Here is a tiny trained network, its code and every weight. The questions are about switching its units off for an input and a class, where a switched-off unit gives its printed mean instead of its output.

import numpy as np


def w(rows, s, z=0):
    codes = np.array(rows[::2]) - 128.0
    scale = np.full(codes.shape[1], s)
    scale[-1] = z or s
    return codes * scale


def f(y):
    return np.maximum(y, 0)


def log_softmax(a):
    a = a - a.max(-1, keepdims=True)
    return a - np.log(np.exp(a).sum(-1, keepdims=True))


def net(x, mask):
    res = np.array(x, float).reshape(1, 6) / 4 @ E
    y = f(res @ A[0][:, :-1].T + A[0][:, -1])
    res = res + np.where(mask, y, B[0][:, -1]) @ B[0][:, :-1]
    return log_softmax(res[-1] @ U[:, :-1].T + U[:, -1])


A, B = {}, {}
E = w([
[215,100,2,26],'x0',
[47,214,18,166],'x1',
[176,100,130,81],'x2',
[247,114,94,253],'x3',
[158,108,116,123],'x4',
[187,206,148,86],'x5',
],0.008)
A[0] = w([
[150,195,114,69,224],'n1',
[165,163,87,107,129],'n2',
[118,194,142,118,193],'n3',
[147,126,108,54,159],'n4',
[148,179,175,115,177],'n5',
[133,216,71,155,125],'n6',
[114,109,127,215,128],'n7',
[82,196,74,133,158],'n8',
[172,111,106,57,144],'n9',
[111,135,133,245,124],'n10',
[101,111,109,149,252],'n11',
[109,123,168,161,177],'n12',
[199,128,160,119,60],'n13',
[166,49,136,198,195],'n14',
[113,162,149,89,226],'n15',
[84,129,153,180,100],'n16',
[177,163,76,134,120],'n17',
[20,122,145,140,101],'n18',
[110,107,117,176,126],'n19',
],0.013,0.0044)
B[0] = w([
[174,106,164,75,234],'n1',
[169,149,115,105,201],'n2',
[100,249,129,3,196],'n3',
[168,94,151,110,224],'n4',
[103,206,242,95,192],'n5',
[126,169,75,119,218],'n6',
[70,88,114,184,212],'n7',
[178,148,47,109,230],'n8',
[148,114,195,142,235],'n9',
[69,62,104,134,242],'n10',
[83,22,87,74,200],'n11',
[69,114,132,137,208],'n12',
[187,179,169,209,191],'n13',
[173,145,255,188,254],'n14',
[48,157,172,34,209],'n15',
[72,161,98,167,205],'n16',
[147,115,98,117,207],'n17',
[130,112,117,135,245],'n18',
[39,75,137,188,175],'n19',
],0.0066,0.0088)
U = w([
[160,24,138,96,17],'0',
[99,103,149,75,156],'1',
[180,187,61,106,83],'2',
[105,65,147,246,129],'3',
[225,161,180,225,65],'4',
[111,200,179,102,132],'5',
[112,124,62,154,96],'6',
[129,37,147,114,254],'7',
],0.013,0.0046)

Each question gives the input, the list of numbers given to net, and the class t.
The units are the neurons (one row each of A and B). Each row of codes is followed by its name. A weight is (code - 128) times the scale printed after its matrix; where a second scale follows, it is the last column's (A, B and U).
mask holds one flag per neuron, in row order. A switched-off neuron (its flag False) gives its mean, the last column of its row in B, instead of its output. The means were averaged over made-up inputs and are rounded, as every weight is.
A unit's drop is (log p(t) with every unit on - log p(t) with that unit switched off) / (log p(t) with every unit on - log p(t) with every unit switched off).
The circuit of an input: a set's keep is (log p(t) with only the set's units on - log p(t) with every unit switched off) / (log p(t) with every unit on - log p(t) with every unit switched off). Starting from the 12 units with the biggest drops (on a tie, the unit counted first), units are removed one at a time, each time the one whose removal leaves the highest keep (on an exact tie, the one counted first), for as long as the keep stays at least 0.8.
units of the circuit, in order: the units of the circuit, biggest drop first
most important unit: the unit with the biggest drop
top k neurons: the k neurons with the biggest drops, biggest first
drop when u is switched off: that unit's drop, to one decimal
input [2,-5,-6,2,7,-3], class 3: units of the circuit, in order => (n3, n1)
input [0,7,-7,-1,-3,7], class 2: units of the circuit, in order => (n8)
input [6,-8,1,-4,-5,6], class 5: units of the circuit, in order => (n5, n13)
input [1,7,-5,-7,-2,-7], class 6: units of the circuit, in order => (n8, n14)
input [3,1,-2,-2,3,4], class 2: units of the circuit, in order => (n14, n10, n19)
input [5,-6,-2,-3,0,7], class 5: top 2 neurons => (n5, n15)
input [3,4,-1,-3,0,8], class 2: top 2 neurons => (n8, n14)
input [-1,-1,-6,8,8,2], class 3: top 2 neurons => (n10, n7)
input [-5,8,5,5,0,4], class 2: top 3 neurons => (n3, n8, n6)
input [1,7,-3,4,-7,-4], class 6: top 2 neurons => (n8, n6)
input [-1,-4,1,2,0,-1], class 4: top 2 neurons => (n14, n10)
input [2,7,-7,-7,5,-6], class 6: top 2 neurons => (n8, n11)
input [2,7,6,-5,-4,6], class 2: top 3 neurons => (n8, n14, n6)
input [-2,8,4,-1,-2,7], class 2: most important unit => n8
input [2,-5,3,-4,-1,7], class 5: drop when n5 is switched off => 0.2
input [-6,8,-8,4,-7,6], class 6: drop when n10 is switched off => 0.1
input [8,6,1,-8,-8,7], class 2: drop when n6 is switched off => 0.1
